In the rows, zero is written as 128.
Each row of numbers belongs to one of the nodes below and depends on some of the facts about them. Some rows are named. Which node is each other row?

Facts:
η: refers to; Φ: belongs to class; α: points at
Q101 η Q411; Q101 η Q455; Q114 η Q178; Q114 η Q160; Q114 η Q915; Q119 η Q144
Q119 η Q455; Q120 η Q455; Q120 η Q257; Q120 η Q395; Q144 η Q402; Q144 η Q455
Q160 η Q144; Q178 η Q462; Q178 η Q120; Q180 η Q402; Q180 η Q257; Q202 η Q457
Q202 η Q951; Q254 η Q411; Q254 η Q101; Q254 η Q119; Q265 η Q254; Q265 η Q435
Q265 η Q114; Q266 η Q101; Q268 η Q257; Q277 η Q414; Q291 η Q51; Q301 η Q402
Q308 η Q101; Q320 η Q998; Q337 η Q947; Q361 η Q455; Q365 η Q144; Q378 η Q251
Q394 η Q251; Q394 η Q411; Q394 η Q402; Q401 η Q455; Q402 η Q455; Q411 η Q402
Q411 η Q455; Q414 η Q395; Q435 η Q550; Q439 η Q486; Q439 η Q998; Q439 η Q394
Q449 η Q522; Q449 η Q411; Q449 η Q402; Q449 η Q395; Q449 η Q947; Q450 η Q411
Q450 η Q144; Q450 η Q160; Q457 η Q257; Q457 η Q486; Q457 η Q378; Q462 η Q120
Q486 η Q455; Q486 η Q449; Q487 η Q455; Q492 η Q411; Q492 η Q449; Q492 η Q120
Q492 η Q394; Q492 η Q414; Q51 η Q614; Q51 η Q395; Q522 η Q402; Q522 η Q395
Q550 η Q402; Q550 η Q998; Q555 η Q455; Q555 η Q160; Q57 η Q455; Q57 η Q947
Q580 η Q455; Q589 η Q782; Q614 η Q403; Q648 η Q486; Q654 η Q251; Q714 η Q555
Q714 η Q580; Q714 η Q782; Q768 η Q411; Q781 η Q614; Q860 η Q361; Q864 η Q522
Q864 η Q998; Q935 η Q455; Q947 η Q455; Q951 η Q268; Q951 η Q180; Q956 η Q144
Q956 η Q449; Q973 η Q411; Q973 η Q180; Q973 η Q450; Q980 η Q457; Q980 η Q119
Q981 η Q395; Q981 η Q120; Q985 η Q394; Q998 η Q254; Q998 η Q395; Q101 Φ a
Q11 Φ a; Q114 Φ d; Q119 Φ e; Q120 Φ b; Q131 Φ b; Q14 Φ c
Q144 Φ b; Q146 Φ b; Q147 Φ b; Q148 Φ c; Q155 Φ b; Q160 Φ d
Q166 Φ a; Q178 Φ b; Q180 Φ d; Q207 Φ a; Q223 Φ d; Q228 Φ c
Q23 Φ d; Q232 Φ c; Q250 Φ c; Q251 Φ d; Q254 Φ b; Q257 Φ a
Q265 Φ a; Q266 Φ b; Q268 Φ c; Q272 Φ d; Q281 Φ a; Q282 Φ d
Q291 Φ e; Q301 Φ d; Q308 Φ c; Q313 Φ c; Q317 Φ a; Q320 Φ a
Q337 Φ d; Q339 Φ a; Q34 Φ d; Q348 Φ e; Q354 Φ b; Q355 Φ a
Q361 Φ a; Q365 Φ e; Q378 Φ b; Q388 Φ b; Q392 Φ a; Q399 Φ a
Q401 Φ d; Q403 Φ e; Q404 Φ c; Q409 Φ a; Q411 Φ c; Q43 Φ a
Q433 Φ e; Q435 Φ a; Q439 Φ b; Q443 Φ a; Q449 Φ d; Q450 Φ a
Q455 Φ d; Q456 Φ e; Q457 Φ e; Q462 Φ d; Q472 Φ e; Q486 Φ b
Q487 Φ b; Q492 Φ b; Q506 Φ d; Q51 Φ d; Q519 Φ a; Q522 Φ e
Q544 Φ c; Q55 Φ c; Q550 Φ e; Q552 Φ c; Q555 Φ e; Q57 Φ a
Q570 Φ d; Q571 Φ a; Q578 Φ c; Q580 Φ b; Q587 Φ d; Q589 Φ e
Q600 Φ a; Q605 Φ d; Q613 Φ b; Q625 Φ d; Q627 Φ b; Q649 Φ a
Q65 Φ a; Q650 Φ b; Q654 Φ a; Q659 Φ a; Q708 Φ a; Q721 Φ b
Q742 Φ d; Q75 Φ a; Q753 Φ d; Q765 Φ d; Q766 Φ b; Q768 Φ e
Q772 Φ d; Q780 Φ d; Q781 Φ d; Q782 Φ a; Q783 Φ e; Q784 Φ d
Q786 Φ d; Q787 Φ d; Q791 Φ d; Q794 Φ b; Q825 Φ d; Q828 Φ b
Q837 Φ a; Q838 Φ c; Q851 Φ a; Q858 Φ d; Q860 Φ e; Q861 Φ b
Q864 Φ a; Q866 Φ e; Q882 Φ e; Q898 Φ a; Q900 Φ b; Q915 Φ b
Q919 Φ a; Q93 Φ c; Q935 Φ d; Q947 Φ b; Q948 Φ a; Q951 Φ c
Q954 Φ a; Q956 Φ e; Q957 Φ c; Q972 Φ b; Q980 Φ d; Q981 Φ e
Q982 Φ b; Q985 Φ d; Q991 Φ e; Q998 Φ b; Q114 α Q837; Q119 α Q784
Q120 α Q443; Q144 α Q443; Q146 α Q308; Q147 α Q313; Q148 α Q991; Q148 α Q120
Q155 α Q972; Q166 α Q180; Q207 α Q14; Q207 α Q120; Q232 α Q23; Q254 α Q361
Q254 α Q544; Q257 α Q11; Q266 α Q492; Q266 α Q552; Q281 α Q456; Q282 α Q935
Q291 α Q791; Q313 α Q571; Q313 α Q786; Q313 α Q766; Q317 α Q93; Q317 α Q972
Q320 α Q721; Q34 α Q337; Q34 α Q320; Q354 α Q486; Q354 α Q180; Q355 α Q228
Q378 α Q828; Q399 α Q65; Q403 α Q119; Q409 α Q65; Q43 α Q339; Q435 α Q954
Q443 α Q148; Q443 α Q120; Q456 α Q119; Q457 α Q866; Q462 α Q519; Q486 α Q439
Q492 α Q487; Q492 α Q552; Q506 α Q555; Q522 α Q57; Q55 α Q780; Q55 α Q51
Q570 α Q753; Q578 α Q900; Q587 α Q14; Q587 α Q120; Q589 α Q472; Q589 α Q65
Q589 α Q409; Q605 α Q783; Q605 α Q919; Q650 α Q613; Q659 α Q404; Q708 α Q998
Q742 α Q223; Q75 α Q272; Q765 α Q409; Q766 α Q313; Q782 α Q433; Q786 α Q766
Q787 α Q223; Q787 α Q308; Q794 α Q11; Q825 α Q51; Q828 α Q433; Q860 α Q600
Q861 α Q649; Q866 α Q337; Q866 α Q320; Q882 α Q838; Q898 α Q355; Q915 α Q627
Q915 α Q580; Q947 α Q388; Q948 α Q851; Q956 α Q791; Q956 α Q101; Q957 α Q55
Q972 α Q625; Q981 α Q649; Q982 α Q772; Q991 α Q14

Known rows:
[116 140 127 134 141 129 135 121 128 123 123 121 132 117 124 139 125 120
 120 125 117 118 135 115 124 118 125 128 145 115 135] -> Q11
[111 127 118 135 116 121 130 125 132 127 129 132 150 137 137 131 129 123
 127 137 130 110 121 126 120 121 120 109 123 108 120] -> Q783
[136 157 115 107 139 151 121 112 127 120 100 130 135 126 123 135 128 124
 116 136 119  98 133 151 119 103 130 142 138 130 133] -> Q980
[ 93 128 116 132 112 127 144 119 131 126 139 127 130 128 131 130 131 134
 122 132 126 113 122 119 129 125 124 114 120  98 119] -> Q613
[122 210 118  81  43  79 128 140  91 114 233 118 126 185 146 139  36 133
 140 125 133 130 197 127 141 154 171  72 138 202 139] -> Q860
[125 121 124  96 102 143 126 120 130 132 136 131 109 144 123 105 124 164
 134 149 131 123 110 143 135 147 133 158 106 139 130] -> Q492
[142 142 153 146  46 122  65 182 176 136 112 139 147  94 163 121 128 129
 115  11  19 113 139 109  36 105 101 149  87 116 183] -> Q781
[144 117 143 129 142 127 123 133 126 134 129 123 113 122 119 123 124 136
 137 130 131 149 126 120 137 144 131 147 136 144 137] -> Q898
[127 144 128 138 141 130 129 123 127 122 114 128 141 121 129 140 127 109
 120 120 122 122 138 126 121 108 129 120 143 122 134] -> Q858
[112 135 123 133 131 126 133 125 131 129 128 125 135 121 128 137 127 124
 124 133 119 110 131 117 124 124 121 122 138 106 129] -> Q974
[140 128 114 121 104 130 136 135 140 144 156 133  95 131 128 128 138 126
 132 146 152 146 129 113 156 168 119 118 103 129 103] -> Q144
[125  48 172 165 205  77 205 147 168 118 207  96 184  86 169 106 190  86
 162  91 125 202 153 165 121 155 122 173 165 113  79] -> Q782
[153 110 133 148 144 130 110 143 112 146 139 127  85 139 122 117 144 144
 171  97 147 119 121 167  97 125 163 133 131 152 145] -> Q786
[ 89 130 118 142 117 121 147 116 121 128 138 127 125 132 124 137 124 129
 121 140 140 121 123 104 143 129 129  96 125  99 119] -> Q178
[ 93 128 117 132 111 126 144 120 130 126 138 128 130 128 131 130 131 134
 121 132 126 113 123 119 130 126 124 114 120  98 118] -> Q900
[116 141 126 134 142 129 134 122 127 124 124 122 131 115 124 141 126 119
 120 123 117 116 137 116 124 117 125 125 144 113 133] -> Q919
[153 120 143 131 144 129 118 134 125 130 118 128 123 126 125 123 124 127
 135 127 134 155 129 130 133 134 136 140 134 152 139] -> Q742

Rows to name:
No name comes twice in this set of rows, the named rows included.
[147 100 122 154 129 128 109 142 100 144 152 133  80 160 125 107 158 151
 181  83 161 106 105 189  86 108 173 115 109 156 140] -> Q313
[144 127 123  96 104 134 114 129 129 131 136 135 127 152 132 110 119 151
 138 149 134 118 122 153 126 142 130 145 112 153 125] -> Q956
[116 154 120 124 137 130 135 117 121 120 128 120 127 123 121 144 116 120
 119 132 121 110 142 120 128 117 130 122 149 121 134] -> Q101
[111 127 125 135 117 124 129 122 135 125 130 132 154 141 137 128 126 124
 127 141 128 115 116 124 119 121 121 112 123 112 125] -> Q433
[150 121 144 141 149 125 120 131 116 133 117 128 117 130 119 131 117 123
 135 133 147 161 128 117 143 135 139 122 139 151 139] -> Q462
[182 142 124 130 128 136 117 145 147 144 129 135 104 118 128 140 143  96
 130 127 142 159 142 117 142 152 116 126 118 149 117] -> Q587
[117 112 128 122 115 127 135 125 123 135 143 128 107 139 123 117 124 150
 136 146 146 141 116 122 148 150 134 128 114 131 122] -> Q254
[153 127 156 133 147 138 114 121 140 125 126 124 134 142 121 119 127 120
 138 144 129 162 112 122 128 141 143 141 127 156 156] -> Q34
[ 97  89 147 184 141  94 153 131 107 144 154 121 107 136 117 136 113 124
 141 150 182 189 115  65 179 161 140  69 133 117 120] -> Q915
[113 138 120 131 135 130 132 120 128 129 123 126 131 125 122 139 124 125
 124 142 126 107 128 117 129 124 123 121 140 107 128] -> Q402
[117  91 119 148 115 126 122 141 112 154 170 128  62 150 123 104 156 173
 186 101 157  96 102 172  96 138 167 126 107 129 133] -> Q766
[131 133 149 157  97 123  94 155 152 131 107 133 144 105 143 131 126 117
 118  67  73 129 129 102  81 107 114 127 114 115 165] -> Q51
[127  77 131 130 147 154 129 114 136 142  96 136 105 129 111 104 156 160
 136 170 155 139  77 128 149 146 119 159 105 111 120] -> Q378
[119 153 106  96 101 140 122 117 130 120 127 137 145 147 136 127 121 137
 122 145 120  83 127 154 115 116 124 130 118 124 122] -> Q768
[115 145 123 132 145 129 137 118 122 123 124 122 127 120 121 144 122 118
 120 133 125 116 138 116 131 119 128 119 149 116 132] -> Q450

The same nodes again, as new rows of numbers:
Some rows with their names:
[ 94 118 150 128 121 113 123  90 101 123 141 130 133  52 110 141 172 125
 130 149 154 139 119 147 116 136 148  78 105 149 151 136 134] -> Q399
[111 126 165 120 104 129 100  93 113 113 122 135 110 100 135 114 126 148
 127 128 152 141 140 157  98 124 138 102 126 142 155 125 134] -> Q435
[118 132 172 119  99 144 109  96 106 113 114 128 133 102 135 108 129 148
 123 134 148 134 152 154 111  97 138 106 122 154 143 137 130] -> Q550
[109 117 175 127  98 127  95 110 102 106 128 119  87  85  50 166 131 158
 125 109 181 149 168 166  69 112 177 132 133 118 146 129 162] -> Q395
[ 95 131 161 111 107 129 114  83 111 118 118 143 141 169 216  78 135 151
 122 140 122 136 140 149  95 139 118  79 128 170 148 128 136] -> Q714
[104 122 191 138  68 130 103 115 118 113 119 139 127 129 170 106 124 135
 131 128 163 148 155 162 121 154 120  87 124 150 161 133 143] -> Q781
[109 140 171 123 104 150 116  96 111 109  99 140 128  93 202  85 122 139
 124 137 137 146 129 151 118 124  85  77 129 152 157 132 133] -> Q492
[106 131 148 113 120 132 125  91 102 115 116 146 134 145 202  93 136 130
 117 125 121 134 131 159  80 125 130 100 131 157 145 125 131] -> Q487
[123 120 160 143 106 120 103 105 118 123 130 138 121 153 133 118 143 135
 129 134 143 143 142 164 108 158 151 103 123 157 139 130 133] -> Q919
[ 97 129 155 110 114 135 101  83 110 118 118 134 147 133 157  85 138 146
 124 141 140 126 147 153 108  98 140 103 124 168 146 135 120] -> Q860
[ 73 117 146 129 131 112 119  93  99 120 138 132 137  54 123 141 172 124
 128 147 155 143 121 149 109 138 135  70 116 152 153 142 145] -> Q765
[104 120 153 135 110 120  90  97 122 122 129 136 120 133 117 108 140 140
 132 139 156 140 141 162 113 146 147 100 125 155 154 132 129] -> Q708
[ 80 118 150 137 120 117  83  96 121 119 123 137 125 138 127 103 141 140
 133 136 157 148 144 163 103 150 138  93 135 164 156 135 139] -> Q742
[ 90 120 149 137  83 120 116 114 133 117 140 145 119 144 173 117 135 132
 125 137 151 128 117 166 120 126 123  93 142 164 121 128 169] -> Q786
[ 87 117 139 112 137 118 106  86 105 112 126 140 116 126 147 123 136 146
 120 120 138 138 138 164  62 123 154 107 141 146 146 126 147] -> Q160
[ 99 121 148 138 112 123 101 106 118 122 125 138 134 144 131 109 151 127
 128 137 152 140 141 167 111 145 139 103 129 159 155 135 132] -> Q131
[ 84 118 150 136 120 117  87 100 121 119 126 137 126 131 132 108 144 140
 131 138 157 146 143 163 104 149 134  92 134 159 154 134 142] -> Q282

Name these rows:
No name comes twice in this set of rows, the named rows included.
[ 87 122 135 105 129 124 106  86 105 112 123 139 121 117 135 115 141 139
 119 121 146 129 138 165  68 103 158 118 139 144 154 125 135] -> Q947
[108 127 159 117 121 127 109  89 111 118 115 141 135 178 198 112 121 145
 124 121 133 147 143 145  86 138  94  87 116 162 129 130 137] -> Q308
[ 98 119 144 111 143 123 103  86  99 109 128 125  97 104  79 149 139 162
 120 118 149 143 148 160  49 105 168 124 141 132 137 127 157] -> Q402
[ 97 118 152 135 120 118  85  99 123 123 127 134 133 169 129 125 136 144
 131 134 161 148 149 154 109 147 105  92 114 160 136 139 140] -> Q250
[113 129 154 109 116 134 118  85 103 118 120 136 146 149 171  93 139 144
 118 132 125 125 148 156  91 103 151 111 123 167 133 132 123] -> Q555
[100 129 167 117 116 134 113  95 105 107 114 138 112  90 175 113 121 148
 121 122 141 147 139 155  83 122 121  91 135 140 150 126 148] -> Q449
[104 131 161 119 119 133 107  90 109 114 116 133 121 123 163 103 136 157
 124 137 136 146 142 152  94 130 119  87 132 153 142 130 146] -> Q648
[137 132 159 121 107 133 143 119 106 108 123 129 102  16 109 148 131 136
 124 126 148 131 192 180  78 142  96 105 127 119 151 131 136] -> Q120
[113 129 197 131  60 146  93 111 115 114 113 126 137 110 132  95 124 143
 132 136 174 136 167 156 141 109 134 104 114 156 157 138 126] -> Q291
[120 120 158 140 117 114 145 101  91 126 144 133 133  75 126 156 177 115
 126 141 135 144 119 149 109 153 150  79 102 148 134 138 137] -> Q65
[124 114 157 123 149 127 107 112 109 118 132 153 143 171 248 115 135 158
 106 140 114 149 130 164  82 126 135  94 141 112 157 137 157] -> Q337
[106 123 159 139 112 130  84 100 118 125 121 126 143 151  96  97 147 139
 132 141 157 137 160 162 122 130 162 114 121 175 145 144 118] -> Q456
[105 124 149 135 152 130  89  98 118 114 115 125 109  94 101 151 131 156
 129 131 158 160 140 146  98 123  85  92 124 142 126 140 153] -> Q268

